Each row is followed by its class.
[-15   2   7   1 -33  13 -33  -3 -59   7  -5   3   2   1 -16   4  22 -32
  15 -63 -42  50   0  23  62 -50   0  14  26   3 -18  34 -16 -17   6   2
  59  18  12   6   0]
z778
[ 12 -32 -44  22   2  37 -13  42  -7 -11 -37  -1 -36 -10  35  27 -61   0
   5  25 -11 -12   4 -10  71  29 -15   8  14  15  -5  23 -28 -23  19 -26
  -6  -2 -38 -49  -7]
z253
[ -7 -36 -10  41  -9   6 -11  23  -3 -13 -26 -22 -53   3  17  16 -31  24
   8 -20  -9  28   5 -17  47  19 -13  27 -23  14 -11  14 -41 -14  17 -28
   7  -9 -25 -18 -25]
z963
[  4   2  11  -4  -2  14 -45 -15 -29   9  22 -14   5  -1  -8  33  10 -62
   0 -74 -36  16   4  33  51  -7  38  47   7  24 -14 -12 -34 -21  -7  -1
  65   3   9   6 -29]
z384
[ 19  11  44   8  16  13 -33 -11 -32 -24  24  -5  35 -17  17  25 -10   4
  20 -46 -11  18  -3  -3  46  29  33  23   5  18  13  22  24 -17   8 -27
   8  36  23 -20 -10]
z572
[  6 -12 -60  32   9  34 -16  32   6 -14 -15 -17 -22  -3  27  32 -50  -5
  -9  -8 -17 -17  14   8  57  26  -5  16 -11  15  -8   8 -31  -5   7 -33
   1 -23 -29 -25 -11]
z246
[ 27 -33 -28  33  23  34  -4  -5  10  -1 -27 -41 -36  -8  34  23 -50  -8
  23   3 -12 -12   2   5  29  18  15  23 -15  22 -22 -10 -21  -7  -7 -27
 -21 -23 -24   8 -30]
z384
[ 11 -29 -25  10  62  13 -20  42  -9 -37  -4 -34 -49  -5  20  24  -2  33
  15  21 -36 -10  15  -6  58  28 -15 -11   0  17 -16   3 -40   5 -12 -52
 -34 -15 -30 -19 -20]
z113
[  8   4  15  28 -22  13 -46  21 -38   3   6  16  -8  17   9  19 -13 -42
  29 -63 -51  23 -30  10  65 -13   7  29  -6 -27 -24 -25  -9 -34   1 -28
  26  41  -6 -14 -38]
z778
[-15 -45 -23  56  -4  35  -7  11  -6  -4 -39 -39 -54 -35  -1  22 -12  30
   6 -25 -21  23   8  14  55  24 -23   7  -7   8   7  -2 -44  13   0 -13
  10  -7 -27 -20 -18]
z572
[-17   4  21  41   4  -2 -49  -5  -3  11 -25 -24 -26 -19 -23  36 -16 -46
  35 -76 -30  32  -1  -3  58 -24  30  25  11  15  35 -21   1 -23   6  15
  48 -14  -6 -14  -1]
z572
[ 21 -31 -36  24  35  25 -11  29   4 -16 -25 -51 -47 -31   7  17 -23  23
   3 -18 -41   2   6  21  18  46 -16  -7 -18  19 -24  11 -51   4  -6  -9
 -27 -12 -62 -16   0]
z246
[  4  -2  21 -30   0  31 -18  16 -31   4 -19   4  -7 -11   4  46 -35 -46
  34 -77 -31  39 -33   6  28  -6  60  34 -16  22 -22  -8 -17 -16  17 -19
  -2  33 -11 -13  -4]
z253
[-14  13  36 -23   9  -2 -42 -22 -20  -6   1  -6  -7  22  -9  13 -20 -71
   0 -71 -36  19   4   6  43 -14  62  25   1  12  -8  -5 -15 -46  13 -10
  46  11  27  14 -23]
z384
[ -1  -3  23  -3 -10  30 -39 -10  -8  10  -6  22 -22 -14  -2  13 -30 -50
  43 -43 -41   8 -15 -14  41 -10  59  19  -7   7 -22 -10  -7 -35  -3  -5
   7  42  23 -26 -16]
z808
[ -4   0  41 -19  30  13 -12 -17 -33  -3   5 -27  -8 -11 -20  21  20 -24
  35 -63 -30  34   1  11  -1   8  93  58 -13  19 -34 -18   3 -31   6 -26
   2  18  23  19 -14]
z246
[  9  -7  16  -8  -6   9 -30  -7 -34  -3  -8  10 -14 -10  22  41  -4 -20
  40 -43 -25  38  -2  19  56 -22  17  54 -11  28 -29 -15  -9 -37  -1  -1
  11   7  19 -27 -44]
z808
[   7    0   36   -3    7   -6  -24   -2  -40  -11   26   17    7   -4
   -2   -1  -11  -30   23 -114  -18   13  -37    1   58    6   51   35
  -14   12   -2  -10  -19  -31    4    1   42   44    0   18  -26]
z963
[-14 -20 -28  18  30  26   1 -13  24  -8 -38 -23 -38 -45 -10  14 -18  62
  14  -9  -8  36  14   9  47  15 -57  -1 -22  20 -28 -17 -33   9 -10  16
 -23  -5 -20 -19 -23]
z808
[ 10   3  19  15 -16  19 -40  -8 -48  40   7   7  -8 -31  -2  37  -5 -29
  11 -60 -37  12 -26   0  36 -18  53  39  -7  19 -17 -25 -33   4   3 -24
  -8  23  -9 -33  -3]
z113
[ -9  19  12 -22   7   2 -42 -29 -38   0  33  -6  16   2  -2  63  -8 -27
  -8 -27 -37  -8  10  -9  48  -9  61  48  -9  -8 -21 -31 -11   5 -17 -35
 -18  24  25 -14 -25]
z113
[-18 -16 -49  23  60  38 -14  25   3 -10 -39 -23 -56 -14   0  37 -37  28
  -8  -8 -27 -19  11  -1  49  19   2  11   2  23  10 -22 -31  -8   2  -4
 -23 -21 -20  -8   2]
z113
[ -4 -31 -39  44  21  29 -29  10  -2 -18 -22 -30 -45 -33   8  18 -10  50
   2  26 -29  29  15  17  43  26 -36 -24 -11  14 -24  21 -20 -14   0 -13
 -24 -32 -36  -6 -44]
z778
[ 11 -28 -37  24  25  20 -21  12  -2  -3  -1 -23 -55  15  30   6 -20  25
   3  37 -31  -6  26  -7  19  17 -15  15   7  18 -47  -2 -13 -21 -16  -8
 -19  20 -27 -29  -4]
z963
[  9 -12  58  -6 -27  25 -23  19 -27  48 -13  28  29 -13   6  43 -10 -28
  24 -44 -48  51 -10   5  69  12  45  29  15  28  17 -15  -6 -16  -1   6
  12  33  28 -26 -19]
z253
[  0 -31 -25  19   3  39  12  16 -12  -4 -43 -13 -41 -19  16  30 -22   8
 -10  -4 -24  29  -1   5  44  30  -7 -26 -12   8  -4 -11 -20 -17  -8   8
 -28 -15 -24  -7  -2]
z384
[  3 -25 -16   6  24  42  21  20  -8 -43 -13 -28 -35  -5  19  10 -30  32
  17  10 -27  31   7   9  74  21   3  21  17  16 -24  -7 -56   8 -17 -28
  -9  21 -24  10  -4]
z253
[  2 -43 -31   3   2  35 -17  10 -19 -26 -20 -22 -29 -28  44  17 -45  39
  28  -7   1   1  -5  10  37  13   4   4  17  12 -11   1  -6  -5   3   1
 -22  -9 -56  -4 -12]
z253
[-20  19  22  33 -36   7 -32  13 -30  11   5  18  17  13 -27  19   3 -35
   9 -98 -51  25  -6   3  70  -4  21  49  42   2  29 -11 -15 -27  21  -1
  56  16  22  -3  16]
z246
[  5  17  -5 -28  39  11 -55 -18 -10 -12  19 -26  -8   5   7  48 -40 -72
  18 -41 -24   4   8  -4  49   7  66  27   3  29  -8 -25   6 -44  -2 -15
  11   7  19   8  -1]
z384
[ 28 -33 -20   4   6  28  -2  24 -26 -39 -26 -14 -15  -5  50  48 -49  28
  25  -2 -20  11   2  14  45   5   7  28  18  26   2  31 -14 -15  -2   9
 -35 -18 -41  -2 -18]
z253
[-11   3  33   7  27  21 -43 -17 -49  10  -3 -20 -22 -24 -15  37  21 -24
  12 -44 -31  16 -16   0  37  15  47  45  -5  18 -18   1 -18 -28  17 -30
  17  19  18 -10  -9]
z113
[-24  12   5  34  11  34 -55 -28 -24  19  10  -7   0  -6   5  11  13 -33
 -10 -48 -62   7  -4  26  29  -3   7   2  26  16 -18   0  32 -18  16 -12
  42  25   6 -13   2]
z572
[-11  20  19  17   5  -7 -37  14 -12 -11 -17 -16 -28  13 -23  33 -28 -68
  26 -54 -25  18  -4 -25  55 -32  16  20  -9 -15   4   2  -4 -12   1 -15
  38  20  -8 -43   8]
z572
[-15  18  30 -22 -12  47 -17   4 -31 -19  -1   2   3   2  16  27 -14 -36
  10 -31 -35  24 -15  -1  18  -2  77  24  11  11 -37 -38  -6 -25   0 -32
  17  39  -3 -17  13]
z253
[-12  -9 -50  11  43  20 -17  25 -16 -47 -10 -12 -47   1  12  49 -40  40
 -29  28 -50 -25  18  -7  67  25 -12  -1  -3  -9 -12   9 -38   9 -15 -22
 -55  -2 -33 -31 -12]
z113
[ 16 -31 -40  18  22  31 -16  23  -3  -8 -12 -31 -48 -18  11  24 -13  13
  14 -11 -31  -3   6  25  20  38 -12   1 -12  15 -35  -9 -21   1  -9 -12
 -35 -14 -33   5 -26]
z246
[ 11 -27 -22  18  13  31  -1  32 -16   5 -35 -12 -33 -18   0  28 -45  22
   1  -8 -26  23  -3  -5  76  17 -50   6  15  28  -8  15 -40  10   4   6
 -26  11 -39 -22   8]
z253
[-14  -8  19  23 -18   3 -33  -9 -32  41  -3  14   0   3 -17  42 -20 -50
   1 -65 -38  -1 -15 -29  50  16  41  55 -10   8   3 -11 -10 -38  17  -7
  22  39  24 -30 -10]
z963
[  0  23  27  18   2  24 -28 -19  -4  -3 -11 -15 -11 -11  -6  29 -22 -46
  -3 -51 -42  21   0   2  -5  -5  74  19 -10  10  -4   4  -9 -28   8  -9
  16  26   3 -26  14]
z572
[ 25  11  33   9 -19  36 -29   7 -33  33  -7  -6  10 -21  -8  55   2 -22
  26 -75 -47  46   3  16  56  15  24  47  -9  10 -47 -27   2 -10  -5 -18
   4  34  10 -19 -14]
z246
[ 13 -17 -28  36 -15  27  -7  29  -4  12 -44 -10 -38 -16  22  34 -45 -42
  10  16 -41   8   3  -1  82  16 -10  -8   4  25  -5  11 -31  -4   0 -25
   1 -24 -17 -36   5]
z384
[ 28 -29 -29  36  21  21   3   6   1   7 -38 -30 -40 -22  21  17 -43 -20
   4   4 -28   0  11  10  81  21 -16   0   7  33  -1   4 -39 -12  -8  -1
  -3 -31 -19   7 -11]
z384
[ 39 -58 -48  29  10  27  -7  28 -31   2 -16 -45 -29 -14  33  34  -3  23
  12  13 -32  10  12  26  24  22 -37  23   6   7  -9  41 -27 -17  -7   2
 -22  -4 -31  -3  -6]
z778
[  5  17  26  21 -32  34 -32 -28 -38  10  20  16  22 -18  -9   6   3   1
  14 -48 -37   7  -4  20  49  27  33  39  21  19 -27 -19 -22 -11  -5 -18
  12  43  31  -6 -23]
z246
[ 27 -27 -15   9  11  38 -16  25 -25  -9 -23 -24 -46  -5  29  21 -42   0
   2   7 -26  19  15  10  73   8 -22  -2   0  30 -37  36 -22   6  -7 -16
 -12  -7 -19  -6 -12]
z384
[ 19  17  29  -9  16  22 -14   5 -19  -2  15  21  15   4 -14  25  -5 -60
  19 -58 -29   8  -4 -18  94 -10  12  28   2   4 -20 -15  -6 -30 -17  -6
  34  42  41  -2 -14]
z808
[  7  13  -7   2  31  31 -42 -36 -16  30   7  -6 -11 -18  -8  31  -5 -29
  36 -58 -27  16 -16   9  29 -13  50  34  -2   8 -15 -25 -10 -17  -8   0
   2  40  11   2   0]
z113
[  7  -7 -17  17  -1  26 -16  44  -2 -23 -26 -10 -31  -2   9  26 -26  21
   8 -27 -23  12  15  12  51  30 -27  -3   1  10 -13  -2 -15  -7   1  -8
 -12 -16 -18  -5 -14]
z246
[  5   7  23  10   3  20 -32  11 -46  -6 -13 -13   4  17  24  50 -43 -62
  20 -78 -40   4 -17  -6  65 -35  46  41  -8   4   8 -12   8 -13  -8 -14
  28  28  -3 -26   4]
z572
[  1 -38 -30   3   7  54  -7  27  -6 -22 -16  11 -46 -12  27  12 -28  27
  -5 -21 -22  -6   1   6  37  21 -11  -6 -22  -5 -44 -16 -13 -19  -2 -12
 -25  17 -19 -17 -36]
z808
[ 23 -41 -19  54 -11  27  -2  22  -1  18 -35 -33 -39 -34  23  12   1  12
   1   5 -54  23  18  33  27  42   6  29   2   0 -25 -16 -51 -40  10 -31
   6   1 -23 -27 -20]
z778
[ 10 -16 -50  21  42  52 -26  39 -15  -2 -30  -7 -61 -21  -1  26 -49   9
 -33 -52 -21 -25  -3  -7  38  14  -5 -12   7  22   3  24 -23 -18  30   8
 -26 -12 -37  11  24]
z113
[-13   9  20  -2  -9  12 -28 -26 -26  14  -4  -1  15  -2  -3  47 -16 -40
   8 -82 -35  56 -11   1  65  -8  46  29 -16   2  -2 -29 -11 -27   4 -12
  20  21  10 -12 -14]
z384
[ 22 -40 -13  48  30  18   8  29  -8   8 -44 -23 -41   9  12  11 -46  20
   6 -35 -13 -14 -11 -30  53  11 -51   1 -14   6  -3   9 -13 -11 -10  23
 -14   2 -44   6  -4]
z963
[   4   -1   28   -1   -7   17  -28   -1  -23   26  -41  -23  -10   11
   -6   54  -24  -60   24 -107  -51   44  -11   19   39  -14   24   53
  -11   11   -9  -15  -19  -28   12    7   34   15    4   -2   -3]
z384
[  5 -21 -24  31  51  30 -22  25  -7 -28 -32 -41 -75 -36  18  23 -27   4
 -10   4 -32   7  16  26  46  38  -1   3 -12  29 -25  15 -19 -22  13 -20
   3 -11 -36 -32 -16]
z572
[ -3  11  16  21  -4  23 -58  -8 -20   3  -5 -40 -16  16   6  27 -18 -53
  42 -45 -41   1   2   6  29  -2  33  57  23  28 -20  -5  -3 -26  11 -31
  35   5  17   8   4]
z246
[ -9  18   0  -4  39  14 -46  -6 -39   4  10  -5 -15 -15 -20  18  -5 -46
  16 -57 -10  -5  -7 -14  91 -16  34  24  21  18   4  -8 -13 -23   5 -13
  43  13  17   5  11]
z113
[-12  -7   0   7   0   8 -42 -14 -27  18   0 -21 -15 -18 -12  40  10 -46
  32 -55 -54  46  -3  19  37 -14  58  43 -22  -4 -36 -44 -25 -37  -1 -34
  23  18  -1 -20 -39]
z778
[-15 -19 -15  24 -19  51 -12  15  -1   3 -42 -10 -45 -30  22  19 -23  15
  -8  25 -27  12  -2  25  18  26 -18  -7   4   9 -43 -19 -13   2   2   2
  -7  -8 -43 -25 -14]
z253
[ -1 -24 -70   8  19  29 -19   5  23  -9 -15 -14 -50 -32  16   8 -31  16
  12   1   5   8  18   0  53  -2 -47 -19 -18  13 -48 -10 -24  -2   1 -19
 -11 -11 -35 -34 -19]
z808
[ 18  11  35  12  -1  26 -46  -6 -28   9  -5  -7  -5 -13  -6  19 -10 -28
  46 -77 -38  20 -16  12  29  17  43  43   2  10 -29   0   4 -34  11 -10
  17  37   6  -7 -10]
z246
[  6  13  36  10  -8  15 -24   8 -29  10 -11   0   6   1 -22  42  -8 -63
  12 -81 -32  18  -4 -26  64  -3  39  32  -2  11  -8  28  -3 -38   5   2
  57  22  17   2   9]
z963
[ 21 -29 -17  13  10  21  -8  46 -20 -16 -19 -28 -52  10  17  10 -43  12
 -10 -14 -48 -38  26   2  21  27   7  36  10  -1 -49 -19 -28  -9   2 -32
 -36  13 -35 -22  -1]
z246
[-12 -16   5  44  26  23 -28  11  14 -41 -32 -29 -56  11  24  24 -40  19
  14  10 -34  23   5  -2  34  14   8 -11 -29  15   2  -4 -23 -10  -8 -32
 -23 -13 -18 -25 -48]
z572
[  2 -26 -27  34   6  42 -21  42  -3   7 -51 -32 -65 -20   0  28 -45  -2
   7   6 -35  -7  17 -14  36  27  -9  -8   1  12 -25  23  -2  -4  13 -15
 -26 -22 -33 -22  17]
z246
[-21  -4  13  15   4  17 -45 -12 -40  26   7  -2 -18 -16   5  34  16 -36
   9 -48 -46   3 -31   5  29   2  52  29 -14  -1 -18 -50 -15 -14   6 -38
   6  17  -4 -22 -21]
z113
[ -8  -6  37  16 -19  11 -18  13  -9  32 -32   9 -15  -6  -9  17 -15 -62
  41 -73 -50   3 -14 -29  29  -6  68  18  -9  -1 -28 -20  14 -33  14 -29
  31  22   3 -23  -3]
z963
[  5  -7  17  11 -14  21 -43 -11 -57  27  -5  -6  -2  -7   3  23 -36 -33
  17 -95 -24   8 -23   3  75  -6   2  51  12  27   0  36  -3 -14   9  34
  52  45  10  17  17]
z963
[  4 -21 -57  33   0  27 -21 -11   6 -15 -34 -19 -42 -46  26  37 -43  49
  -4  -9  -7  23  21  12  57   8 -56  11  -6  20 -29  16 -16 -18  20  12
 -24 -29 -40 -32 -15]
z808
[-14  -2  20 -14  10  37 -33 -10 -31  13 -23  -5   4  -7   4  51 -23 -36
  10 -56 -59  35 -20  29  37   7  41  37   5  37   2  12 -18 -23  11  20
  20  24   7   0  -6]
z253
